Here is a tiny trained network, its code and every weight. The questions are about switching its units off for an input and a class, where a switched-off unit gives its printed mean instead of its output.

import numpy as np


def w(rows, s, z=0):
    codes = np.array(rows[::2]) - 128.0
    scale = np.full(codes.shape[1], s)
    scale[-1] = z or s
    return codes * scale


def norm(h):
    return h / np.sqrt((h * h).mean(-1, keepdims=True) + 1e-5)


def f(y):
    return np.maximum(y, 0)


def log_softmax(a):
    a = a - a.max(-1, keepdims=True)
    return a - np.log(np.exp(a).sum(-1, keepdims=True))


def net(x, mask):
    res = np.array(x, float).reshape(1, 6) / 4 @ E
    u = 0
    for l in range(3):
        y = f(norm(res) @ A[l][:, :-1].T + A[l][:, -1])
        res = res + np.where(mask[u : u + 3], y, B[l][:, -1]) @ B[l][:, :-1]
        u += 3
    return log_softmax(norm(res)[-1] @ U[:, :-1].T + U[:, -1])


A, B = {}, {}
E = w([
[129,155,177,91,128,166,187,116,121],'x0',
[134,141,211,166,91,168,52,143,255],'x1',
[182,53,127,152,145,120,165,134,56],'x2',
[188,196,204,88,196,122,131,99,124],'x3',
[167,117,139,108,88,172,248,176,115],'x4',
[117,105,141,61,128,4,147,144,66],'x5',
],0.0085)
A[0] = w([
[4,160,108,102,109,56,126,51,43,208],'0.n1',
[51,187,154,29,75,112,254,118,198,252],'0.n2',
[55,107,22,229,151,180,130,140,159,95],'0.n3',
],0.0064,0.0025)
B[0] = w([
[147,65,136,101,210,74,100,93,128,254],'0.n1',
[199,79,188,170,166,171,10,85,118,248],'0.n2',
[184,70,103,219,92,152,218,147,100,232],'0.n3',
],0.011,0.0057)
A[1] = w([
[166,131,106,144,200,42,107,2,142,232],'1.n1',
[96,156,145,25,128,70,157,131,50,251],'1.n2',
[72,96,122,187,129,113,157,102,114,38],'1.n3',
],0.0073,0.002)
B[1] = w([
[102,48,88,118,139,40,76,151,146,254],'1.n1',
[140,165,107,124,213,110,7,95,72,179],'1.n2',
[164,103,123,115,73,102,130,159,82,160],'1.n3',
],0.011,0.008)
A[2] = w([
[105,108,180,47,63,187,23,109,200,240],'2.n1',
[204,193,101,165,254,147,105,56,251,178],'2.n2',
[82,167,137,102,142,113,159,208,72,5],'2.n3',
],0.0066,0.0025)
B[2] = w([
[253,101,228,192,110,64,89,182,108,242],'2.n1',
[171,108,132,227,107,133,195,193,154,254],'2.n2',
[172,91,31,119,77,148,164,154,126,128],'2.n3',
],0.011,0.0053)
U = w([
[70,189,106,2,102,174,205,131,215,4],'0',
[157,91,46,111,232,66,73,97,75,252],'1',
[74,185,111,39,122,231,110,112,132,4],'2',
[86,229,139,99,93,103,195,97,134,4],'3',
[223,136,227,134,210,116,94,133,148,251],'4',
[106,154,110,78,147,197,132,109,163,4],'5',
[168,98,176,204,38,220,219,187,137,249],'6',
],0.0071,0.0025)

Each question gives the input, the list of numbers given to net, and the class t.
The units are the neurons (one row each of A and B). Each row of codes is followed by its name. A weight is (code - 128) times the scale printed after its matrix; where a second scale follows, it is the last column's (A, B and U).
mask holds one flag per neuron, layer by layer. A switched-off neuron (its flag False) gives its mean, the last column of its row in B, instead of its output. The means were averaged over made-up inputs and are rounded, as every weight is.
A unit's drop is (log p(t) with every unit on - log p(t) with that unit switched off) / (log p(t) with every unit on - log p(t) with every unit switched off).
The circuit of an input: a set's keep is (log p(t) with only the set's units on - log p(t) with every unit switched off) / (log p(t) with every unit on - log p(t) with every unit switched off). Starting from all 9 units, units are removed one at a time, each time the one whose removal leaves the highest keep (on an exact tie, the one counted first), for as long as the keep stays at least 0.8.
circuit, biggest first: the units of the circuit, biggest drop first
k most important neurons: the k neurons with the biggest drops, biggest first
k most important neurons of layer l: the k neurons of layer l with the biggest drops, biggest first
drop of u: that unit's drop, to one decimal
input [-4,-6,-7,6,8,-8], class 6: circuit, biggest first	2.n2
input [-6,3,-3,-7,-8,-2], class 6: circuit, biggest first	0.n3; 1.n2
input [-8,-3,-6,6,-4,-7], class 6: 2 most important neurons	2.n2; 0.n1
input [-3,8,6,-3,-6,0], class 6: 2 most important neurons	0.n1; 1.n1
input [2,-3,-3,6,0,-6], class 6: 3 most important neurons	2.n2; 0.n1; 1.n2
input [8,8,-5,-5,8,3], class 4: 3 most important neurons	0.n2; 2.n1; 0.n3
input [-2,-7,-5,6,7,-4], class 6: 2 most important neurons	2.n2; 0.n1
input [2,-2,-8,-5,7,6], class 4: 2 most important neurons	0.n2; 2.n1
input [3,-1,0,-2,0,-2], class 6: 2 most important neurons	0.n1; 0.n3
input [-8,-4,8,0,3,-8], class 6: 2 most important neurons of layer 1	1.n1; 1.n2
input [0,3,-2,-1,-6,-6], class 6: drop of 0.n2	0.1
input [-2,2,8,5,1,-7], class 6: drop of 0.n2	0.2
input [-5,5,-6,7,3,-7], class 6: drop of 2.n2	0.5
input [7,-4,-7,-7,4,3], class 4: circuit, biggest first	0.n2
